Below is a small trained network, with its code and all its weights. Each question gives an input and a class and asks what happens when units are switched off, that is, made to give their printed mean instead of their output.

import numpy as np


def w(rows, s, z=0):
    codes = np.array(rows[::2]) - 128.0
    scale = np.full(codes.shape[1], s)
    scale[-1] = z or s
    return codes * scale


def norm(h):
    return h / np.sqrt((h * h).mean(-1, keepdims=True) + 1e-5)


def f(y):
    return y / 2 * (1 + np.tanh(0.7978845608 * (y + 0.044715 * y**3)))


def log_softmax(a):
    a = a - a.max(-1, keepdims=True)
    return a - np.log(np.exp(a).sum(-1, keepdims=True))


def net(x, mask):
    res = np.array(x, float).reshape(1, 7) / 4 @ E
    u = 0
    for l in range(3):
        y = f(norm(res) @ A[l][:, :-1].T + A[l][:, -1])
        res = res + np.where(mask[u : u + 5], y, B[l][:, -1]) @ B[l][:, :-1]
        u += 5
    return log_softmax(norm(res)[-1] @ U[:, :-1].T + U[:, -1])


A, B = {}, {}
E = w([
[162,230,222,146,72,123,156,182],'x0',
[4,114,152,83,160,97,110,144],'x1',
[183,131,85,146,81,100,185,89],'x2',
[116,144,112,132,50,24,58,115],'x3',
[99,114,148,125,126,191,97,63],'x4',
[112,178,24,150,72,139,102,249],'x5',
[194,142,88,106,136,53,74,154],'x6',
],0.0044)
A[0] = w([
[60,98,126,156,135,254,172,82,84],'L0N0',
[129,177,130,88,94,161,78,86,89],'L0N1',
[129,157,205,144,121,132,127,109,5],'L0N2',
[116,113,102,188,88,153,194,140,190],'L0N3',
[127,104,209,228,67,100,126,97,74],'L0N4',
],0.0075,0.0022)
B[0] = w([
[193,133,166,15,146,108,190,197,254],'L0N0',
[92,117,2,73,53,160,84,124,138],'L0N1',
[128,221,101,204,76,104,111,126,147],'L0N2',
[133,88,126,88,97,100,84,116,183],'L0N3',
[64,207,86,109,96,174,100,65,178],'L0N4',
],0.0075,0.0041)
A[1] = w([
[56,131,161,124,184,184,79,137,110],'L1N0',
[56,103,134,82,45,3,105,215,201],'L1N1',
[124,239,99,179,159,104,175,187,147],'L1N2',
[113,19,191,56,93,120,76,98,6],'L1N3',
[88,202,133,81,153,118,134,219,216],'L1N4',
],0.0056,0.0023)
B[1] = w([
[152,97,160,136,158,148,39,204,140],'L1N0',
[150,80,139,175,130,226,155,165,255],'L1N1',
[150,137,141,110,189,115,105,102,165],'L1N2',
[119,161,128,77,103,134,105,1,149],'L1N3',
[200,191,195,23,162,126,209,183,222],'L1N4',
],0.0084,0.0048)
A[2] = w([
[166,106,170,55,213,86,184,187,253],'L2N0',
[69,193,188,139,170,85,152,90,110],'L2N1',
[141,153,105,99,130,86,156,47,240],'L2N2',
[121,55,117,110,171,169,138,172,181],'L2N3',
[254,102,115,100,100,55,128,108,248],'L2N4',
],0.0073,0.0025)
B[2] = w([
[218,105,191,90,104,254,163,140,254],'L2N0',
[127,112,142,244,193,94,178,98,140],'L2N1',
[154,119,220,66,134,159,138,199,163],'L2N2',
[119,135,130,182,113,150,179,164,179],'L2N3',
[123,84,143,154,178,161,154,202,196],'L2N4',
],0.0077,0.0096)
U = w([
[115,54,23,247,117,114,117,157,127],'0',
[205,109,182,87,155,216,175,202,164],'1',
[71,81,162,83,185,70,85,58,117],'2',
[65,139,52,137,171,81,132,136,74],'3',
[99,212,169,193,143,75,161,75,110],'4',
[87,195,98,96,23,124,79,91,130],'5',
[73,169,23,113,211,6,165,113,2],'6',
],0.012)

Each question gives the input, the list of numbers given to net, and the class t.
The units are the neurons (one row each of A and B). Each row of codes is followed by its name. A weight is (code - 128) times the scale printed after its matrix; where a second scale follows, it is the last column's (A, B and U).
mask holds one flag per neuron, layer by layer. A switched-off neuron (its flag False) gives its mean, the last column of its row in B, instead of its output. The means were averaged over made-up inputs and are rounded, as every weight is.
A unit's drop is (log p(t) with every unit on - log p(t) with that unit switched off) / (log p(t) with every unit on - log p(t) with every unit switched off).
The circuit of an input: a set's keep is (log p(t) with only the set's units on - log p(t) with every unit switched off) / (log p(t) with every unit on - log p(t) with every unit switched off). Starting from the 12 units with the biggest drops (on a tie, the unit counted first), units are removed one at a time, each time the one whose removal leaves the highest keep (on an exact tie, the one counted first), for as long as the keep stays at least 0.8.
units of the circuit, in order: the units of the circuit, biggest drop first
unit that matters most: the unit with the biggest drop
k most important neurons: the k neurons with the biggest drops, biggest first
k most important neurons of layer l: the k neurons of layer l with the biggest drops, biggest first
drop of u: that unit's drop, to one decimal
input [1,-4,-6,7,-8,-1,-7], class 5: unit that matters most => L0N4
input [8,0,-5,7,6,2,4], class 5: units of the circuit, in order => [L0N0; L2N0; L0N1]
input [-3,6,-6,8,-6,-4,-5], class 0: 2 most important neurons => [L0N0; L2N0]
input [6,4,-6,8,1,0,-5], class 5: units of the circuit, in order => [L2N0; L0N4; L2N4]
input [4,1,5,8,-6,-2,-4], class 5: 2 most important neurons => [L0N4; L0N0]
input [-6,-1,7,0,2,5,7], class 0: units of the circuit, in order => [L0N0; L2N0]
input [-4,-7,-4,3,-1,-1,3], class 0: units of the circuit, in order => [L1N4; L0N0; L2N0]
input [-3,4,-2,-2,6,0,7], class 2: 4 most important neurons => [L0N0; L1N3; L1N4; L2N0]
input [3,0,-2,2,4,-7,-2], class 4: 2 most important neurons of layer 2 => [L2N0; L2N1]
input [-7,1,7,2,-4,6,4], class 0: 3 most important neurons => [L0N0; L1N4; L2N0]
input [-8,5,5,4,4,-7,-2], class 2: units of the circuit, in order => [L1N4; L2N0]
input [7,0,3,2,6,4,3], class 5: 2 most important neurons => [L0N0; L2N0]
input [7,-3,-3,-4,3,-7,4], class 4: 3 most important neurons of layer 0 => [L0N0; L0N2; L0N4]
input [-8,-5,0,7,0,-2,2], class 0: 3 most important neurons => [L1N4; L2N0; L0N0]
input [-1,-3,3,7,-2,4,6], class 0: 3 most important neurons => [L0N0; L2N0; L1N4]
input [1,-2,2,8,3,0,6], class 0: 2 most important neurons of layer 1 => [L1N4; L1N1]
input [3,5,4,4,5,-5,-6], class 4: 3 most important neurons of layer 2 => [L2N0; L2N1; L2N4]
input [-2,-1,5,2,4,2,5], class 0: 3 most important neurons => [L1N4; L2N0; L0N0]
input [0,1,1,6,-5,-4,0], class 4: 2 most important neurons => [L0N0; L2N0]
input [-2,5,8,3,0,7,-2], class 0: unit that matters most => L0N0
input [4,-2,-2,8,2,-3,2], class 5: unit that matters most => L0N1
input [-3,-6,-3,6,1,5,8], class 0: 4 most important neurons => [L0N0; L2N0; L1N4; L2N2]
input [8,-2,-1,5,-1,-4,4], class 4: 3 most important neurons of layer 0 => [L0N0; L0N4; L0N2]
input [7,4,4,4,-1,-5,-1], class 4: 2 most important neurons of layer 2 => [L2N1; L2N0]
input [-7,4,8,5,-1,-5,-6], class 2: drop of L2N0 => 0.5
input [5,0,2,1,1,-7,-3], class 4: drop of L2N1 => 0.1
input [5,0,-4,6,1,-2,-2], class 5: unit that matters most => L0N1
input [-7,1,-3,4,6,6,7], class 0: drop of L0N0 => 0.3
input [8,-8,-5,3,5,6,-7], class 5: drop of L2N0 => 0.3
